Below are the code and all the weights of a small trained network. Each question names an input and a target symbol and asks about switching units off, where a switched-off unit gives its printed mean instead of its output.

import numpy as np


def w(rows, s, z=0):
    codes = np.array(rows[::2]) - 128.0
    scale = np.full(codes.shape[1], s)
    scale[-1] = z or s
    return codes * scale


def f(y):
    return y / 2 * (1 + np.tanh(0.7978845608 * (y + 0.044715 * y**3)))


def softmax(a):
    e = np.exp(a - a.max(-1, keepdims=True))
    return e / e.sum(-1, keepdims=True)


def log_softmax(a):
    a = a - a.max(-1, keepdims=True)
    return a - np.log(np.exp(a).sum(-1, keepdims=True))


def net(x, mask):
    ids = ['ΔΘΞΠΣΦαβεηλμτψ'.index(c) for c in x.split()]
    T = len(ids)
    res = E[ids] + P[:T]
    r = res
    for j in range(2):
        rows = slice(3 * j, 3 * j + 3)
        q, k, v = (r @ M[0][rows].T for M in (Q, K, V))
        z = softmax(np.where(np.tri(T) > 0, q @ k.T / 3**0.5, -1e9)) @ v
        o = O[0][rows]
        res = res + np.where(mask[j], z, o[:, -1]) @ o[:, :-1]
    y = f(res @ A[0][:, :-1].T + A[0][:, -1])
    res = res + np.where(mask[2:18], y, B[0][:, -1]) @ B[0][:, :-1]
    return log_softmax(res[-1] @ U[:, :-1].T + U[:, -1])


Q, K, V, O, A, B = {}, {}, {}, {}, {}, {}
E = w([
[135,58,176,99],'Δ',
[174,79,115,94],'Θ',
[157,118,137,87],'Ξ',
[49,189,194,145],'Π',
[106,115,125,119],'Σ',
[97,108,117,88],'Φ',
[110,119,152,87],'α',
[109,129,146,130],'β',
[102,138,146,128],'ε',
[19,96,76,142],'η',
[103,116,123,127],'λ',
[130,75,17,120],'μ',
[126,142,171,130],'τ',
[254,187,130,11],'ψ',
],0.0084)
P = w([
[201,121,116,196],'0',
[63,88,188,1],'1',
[171,222,54,56],'2',
[138,177,168,161],'3',
[129,16,133,8],'4',
[142,209,27,65],'5',
[139,149,169,212],'6',
],0.008)
Q[0] = w([
[118,123,83,79],'H1',
[60,50,107,135],'H1',
[65,99,167,156],'H1',
[131,10,216,200],'H2',
[117,175,176,146],'H2',
[137,83,218,210],'H2',
],0.011)
K[0] = w([
[182,58,92,160],'H1',
[47,66,23,74],'H1',
[50,135,81,118],'H1',
[11,153,144,34],'H2',
[137,176,50,91],'H2',
[48,145,98,2],'H2',
],0.0071)
V[0] = w([
[156,186,118,133],'H1',
[136,159,170,30],'H1',
[173,17,115,100],'H1',
[187,196,2,45],'H2',
[196,30,143,157],'H2',
[101,17,14,220],'H2',
],0.0083)
O[0] = w([
[220,143,39,164,163],'H1',
[141,50,153,171,225],'H1',
[142,31,189,4,163],'H1',
[206,27,16,178,254],'H2',
[171,58,152,3,157],'H2',
[53,191,34,23,68],'H2',
],0.0062,0.0043)
A[0] = w([
[254,163,36,165,160],'N1',
[186,172,197,71,198],'N2',
[67,211,77,235,187],'N3',
[123,214,164,37,188],'N4',
[166,103,117,177,213],'N5',
[185,201,114,166,239],'N6',
[145,54,103,80,142],'N7',
[194,116,65,240,251],'N8',
[39,151,211,158,48],'N9',
[119,71,132,24,186],'N10',
[144,12,189,45,167],'N11',
[115,78,147,127,199],'N12',
[172,86,62,106,77],'N13',
[107,44,165,125,198],'N14',
[51,176,110,239,119],'N15',
[121,41,85,189,175],'N16',
],0.0069,0.0032)
B[0] = w([
[151,75,75,117,255],'N1',
[127,106,145,199,179],'N2',
[87,203,2,203,142],'N3',
[7,170,158,218,165],'N4',
[124,72,202,133,195],'N5',
[108,75,111,205,180],'N6',
[152,180,167,103,207],'N7',
[115,58,152,137,249],'N8',
[208,170,136,117,122],'N9',
[124,232,170,128,220],'N10',
[137,226,164,188,238],'N11',
[111,156,170,139,163],'N12',
[181,140,121,85,190],'N13',
[115,181,171,147,179],'N14',
[128,150,33,166,134],'N15',
[99,116,172,95,193],'N16',
],0.0065,0.0069)
U = w([
[79,161,255,126,208],'Δ',
[186,191,170,105,94],'Θ',
[177,149,156,92,27],'Ξ',
[123,150,67,217,170],'Π',
[122,134,123,108,40],'Σ',
[106,106,143,110,64],'Φ',
[103,103,151,114,94],'α',
[124,142,120,125,14],'β',
[124,146,101,129,138],'ε',
[60,109,80,121,222],'η',
[110,138,108,102,103],'λ',
[123,138,55,15,178],'μ',
[131,146,129,131,4],'τ',
[172,30,120,112,186],'ψ',
],0.0067,0.0032)

Each question gives the input, a string of symbols that net reads in full, and the target symbol t.
The units are the heads (3 rows each of Q, K, V and O) and the neurons (one row each of A and B). Each row of codes is followed by its name. A weight is (code - 128) times the scale printed after its matrix; where a second scale follows, it is the last column's (O, A, B and U).
mask holds one flag per unit, heads first, then neurons. A switched-off unit (its flag False) gives its mean, the last column of its rows in O or B, instead of its output. The means were averaged over made-up inputs and are rounded, as every weight is.
A unit's drop is (log p(t) with every unit on - log p(t) with that unit switched off) / (log p(t) with every unit on - log p(t) with every unit switched off).
The circuit of an input: a set's keep is (log p(t) with only the set's units on - log p(t) with every unit switched off) / (log p(t) with every unit on - log p(t) with every unit switched off). Starting from the 12 units with the biggest drops (on a tie, the unit counted first), units are removed one at a time, each time the one whose removal leaves the highest keep (on an exact tie, the one counted first), for as long as the keep stays at least 0.8.
circuit, biggest first: the units of the circuit, biggest drop first
unit that matters most: the unit with the biggest drop
k most important neurons: the k neurons with the biggest drops, biggest first
heads that matter: for each layer, one digit per head in row order, 1 if its drop is at least 0.15 and else 0, layers parted by /
drop when u is switched off: that unit's drop, to one decimal
input Ξ Ξ Δ Φ Σ, target Δ: heads that matter	10
input τ ε α ε Π Σ τ, target Π: circuit, biggest first	H2, H1, N3
input μ μ ε ψ λ, target Δ: heads that matter	10
input Ξ ψ ψ Π, target Π: circuit, biggest first	H1, H2
input ψ μ μ Σ ψ Θ, target ψ: heads that matter	01
input ψ Π ψ Φ τ, target Δ: heads that matter	01
input β ψ ψ ψ μ, target Δ: heads that matter	10
input Ξ ψ η ψ Θ λ μ, target ψ: heads that matter	01
input μ μ Σ, target μ: circuit, biggest first	H2
input ψ μ Δ α ψ, target Θ: 3 most important neurons	N11, N10, N7
input Π Π η, target Π: 2 most important neurons	N3, N15
input Δ ψ λ μ ψ μ ε, target ψ: drop when N10 is switched off	0.2
input η ψ ψ ψ Θ, target Δ: drop when N11 is switched off	0.2
input ψ Θ μ ψ η, target Δ: unit that matters most	H1
input ψ ψ ψ ε, target ψ: drop when H2 is switched off	0.5
input ψ μ Π η β Σ, target ψ: drop when N4 is switched off	0.1
input ε ε λ μ τ, target Δ: heads that matter	00
input Θ η ψ Θ ψ, target Θ: 2 most important neurons	N11, N10
